Below are the code and all the weights of a small trained network. Each question names an input and a target symbol and asks about switching units off, where a switched-off unit gives its printed mean instead of its output.

import numpy as np


def w(rows, s, z=0):
    codes = np.array(rows[::2]) - 128.0
    scale = np.full(codes.shape[1], s)
    scale[-1] = z or s
    return codes * scale


def f(y):
    return np.maximum(y, 0)


def softmax(a):
    e = np.exp(a - a.max(-1, keepdims=True))
    return e / e.sum(-1, keepdims=True)


def log_softmax(a):
    a = a - a.max(-1, keepdims=True)
    return a - np.log(np.exp(a).sum(-1, keepdims=True))


def net(x, mask):
    ids = ['αβηθμξτω'.index(c) for c in x.split()]
    T = len(ids)
    res = E[ids] + P[:T]
    r = res
    for j in range(3):
        rows = slice(4 * j, 4 * j + 4)
        q, k, v = (r @ M[0][rows].T for M in (Q, K, V))
        z = softmax(np.where(np.tri(T) > 0, q @ k.T / 4**0.5, -1e9)) @ v
        o = O[0][rows]
        res = res + np.where(mask[j], z, o[:, -1]) @ o[:, :-1]
    y = f(res @ A[0][:, :-1].T + A[0][:, -1])
    res = res + np.where(mask[3:7], y, B[0][:, -1]) @ B[0][:, :-1]
    return log_softmax(res[-1] @ U[:, :-1].T + U[:, -1])


Q, K, V, O, A, B = {}, {}, {}, {}, {}, {}
E = w([
[119,151,49],'α',
[146,126,92],'β',
[153,161,72],'η',
[52,112,148],'θ',
[106,124,112],'μ',
[112,9,255],'ξ',
[85,126,107],'τ',
[107,44,162],'ω',
],0.0066)
P = w([
[102,218,118],'0',
[152,116,36],'1',
[193,164,182],'2',
[121,138,115],'3',
[160,91,58],'4',
[221,171,187],'5',
[119,135,108],'6',
[164,89,69],'7',
[232,169,192],'8',
[114,135,108],'9',
[166,92,72],'10',
[247,174,195],'11',
[116,141,98],'12',
],0.013)
Q[0] = w([
[218,165,150],'h1',
[153,107,131],'h1',
[176,117,137],'h1',
[138,131,130],'h1',
[127,167,93],'h2',
[156,6,168],'h2',
[115,137,103],'h2',
[92,63,125],'h2',
[126,118,136],'h3',
[122,142,140],'h3',
[77,159,167],'h3',
[108,91,163],'h3',
],0.024)
K[0] = w([
[84,232,142],'h1',
[105,122,163],'h1',
[96,149,161],'h1',
[125,134,128],'h1',
[161,151,59],'h2',
[84,19,251],'h2',
[125,128,85],'h2',
[42,68,148],'h2',
[144,117,127],'h3',
[131,147,127],'h3',
[196,142,157],'h3',
[206,78,134],'h3',
],0.021)
V[0] = w([
[248,150,88],'h1',
[37,91,9],'h1',
[33,105,122],'h1',
[81,109,74],'h1',
[140,128,134],'h2',
[106,169,104],'h2',
[144,79,149],'h2',
[118,124,128],'h2',
[81,83,115],'h3',
[147,164,151],'h3',
[179,107,51],'h3',
[129,112,102],'h3',
],0.011)
O[0] = w([
[101,114,199,179],'h1',
[127,252,129,86],'h1',
[145,171,85,86],'h1',
[127,175,123,105],'h1',
[129,126,114,181],'h2',
[124,99,165,11],'h2',
[132,167,86,218],'h2',
[130,132,128,91],'h2',
[146,136,152,50],'h3',
[108,110,117,162],'h3',
[186,199,80,213],'h3',
[147,145,120,132],'h3',
],0.015,0.0011)
A[0] = w([
[198,145,235,15],'n1',
[54,44,15,2],'n2',
[248,47,155,149],'n3',
[179,28,58,98],'n4',
],0.015,0.006)
B[0] = w([
[64,188,148,160],'n1',
[75,70,75,171],'n2',
[112,17,112,254],'n3',
[188,255,183,235],'n4',
],0.025,0.0096)
U = w([
[129,135,254,46],'α',
[157,133,203,57],'β',
[175,188,242,20],'η',
[231,113,236,98],'θ',
[239,168,12,255],'μ',
[168,135,172,143],'ξ',
[222,172,151,202],'τ',
[151,66,82,166],'ω',
],0.0075,0.0043)

Each question gives the input, a string of symbols that net reads in full, and the target symbol t.
The units are the heads (4 rows each of Q, K, V and O) and the neurons (one row each of A and B). Each row of codes is followed by its name. A weight is (code - 128) times the scale printed after its matrix; where a second scale follows, it is the last column's (O, A, B and U).
mask holds one flag per unit, heads first, then neurons. A switched-off unit (its flag False) gives its mean, the last column of its rows in O or B, instead of its output. The means were averaged over made-up inputs and are rounded, as every weight is.
A unit's drop is (log p(t) with every unit on - log p(t) with that unit switched off) / (log p(t) with every unit on - log p(t) with every unit switched off).
The circuit of an input: a set's keep is (log p(t) with only the set's units on - log p(t) with every unit switched off) / (log p(t) with every unit on - log p(t) with every unit switched off). Starting from all 7 units, units are removed one at a time, each time the one whose removal leaves the highest keep (on an exact tie, the one counted first), for as long as the keep stays at least 0.8.
circuit, biggest first: the units of the circuit, biggest drop first
most important unit: the unit with the biggest drop
top k neurons: the k neurons with the biggest drops, biggest first
which heads matter: for each layer, one digit per head in row order, 1 if its drop is at least 0.15 and else 0, layers parted by /
input θ ξ α ξ β η, target μ: circuit, biggest first	(h1)
input ξ α β, target θ: circuit, biggest first	(h1; n4; n3; n2)
input ξ β β ξ ξ ξ α ξ ω η ξ, target θ: circuit, biggest first	(n4; n3; h1)
input α α ξ β β θ, target η: top 2 neurons	(n3; n1)
input ξ η μ, target θ: top 2 neurons	(n4; n3)
input ξ ξ ξ ω ξ θ ξ ξ θ, target θ: circuit, biggest first	(n4; h1; n3)
input η α η η ξ α τ η, target θ: circuit, biggest first	(h1; h2; n4; n1)
input α η τ τ α ξ η β η, target η: which heads matter	100
input η ω ξ ξ ξ η ξ η α, target α: which heads matter	110
input θ μ α ξ η μ, target μ: which heads matter	100
input η ξ α τ ξ τ, target α: which heads matter	110
input α ω ω θ α ξ ξ α α, target η: circuit, biggest first	(h1; n1)
input η ξ ξ ξ ξ θ η β ξ ω η η, target α: circuit, biggest first	(n1; h1; n4)
input θ τ α ξ ω ξ ξ ξ η μ ξ ω, target μ: circuit, biggest first	(h1; h2)
input α ξ β, target η: circuit, biggest first	(h1; n3)
input η η θ, target α: which heads matter	110
input η α ξ ξ η ω α η μ, target α: circuit, biggest first	(n1; h1)
input η θ η ξ η μ, target α: most important unit	n1
input ξ ξ β, target θ: circuit, biggest first	(n4; h1; n3; n2)
input ω ξ ω ξ α η ξ θ β, target ω: top 2 neurons	(n4; n3)
input ξ ω β η β α, target θ: most important unit	h1
input ξ τ ξ η η α ξ η η, target θ: which heads matter	100
input α η ω ξ α β τ β τ, target η: top 3 neurons	(n1; n3; n2)
input η ξ ξ ξ α η α α τ μ ξ τ, target α: circuit, biggest first	(n1; h1; n4)
input θ μ α τ ξ ξ ξ ξ ξ ω, target μ: top 2 neurons	(n3; n2)
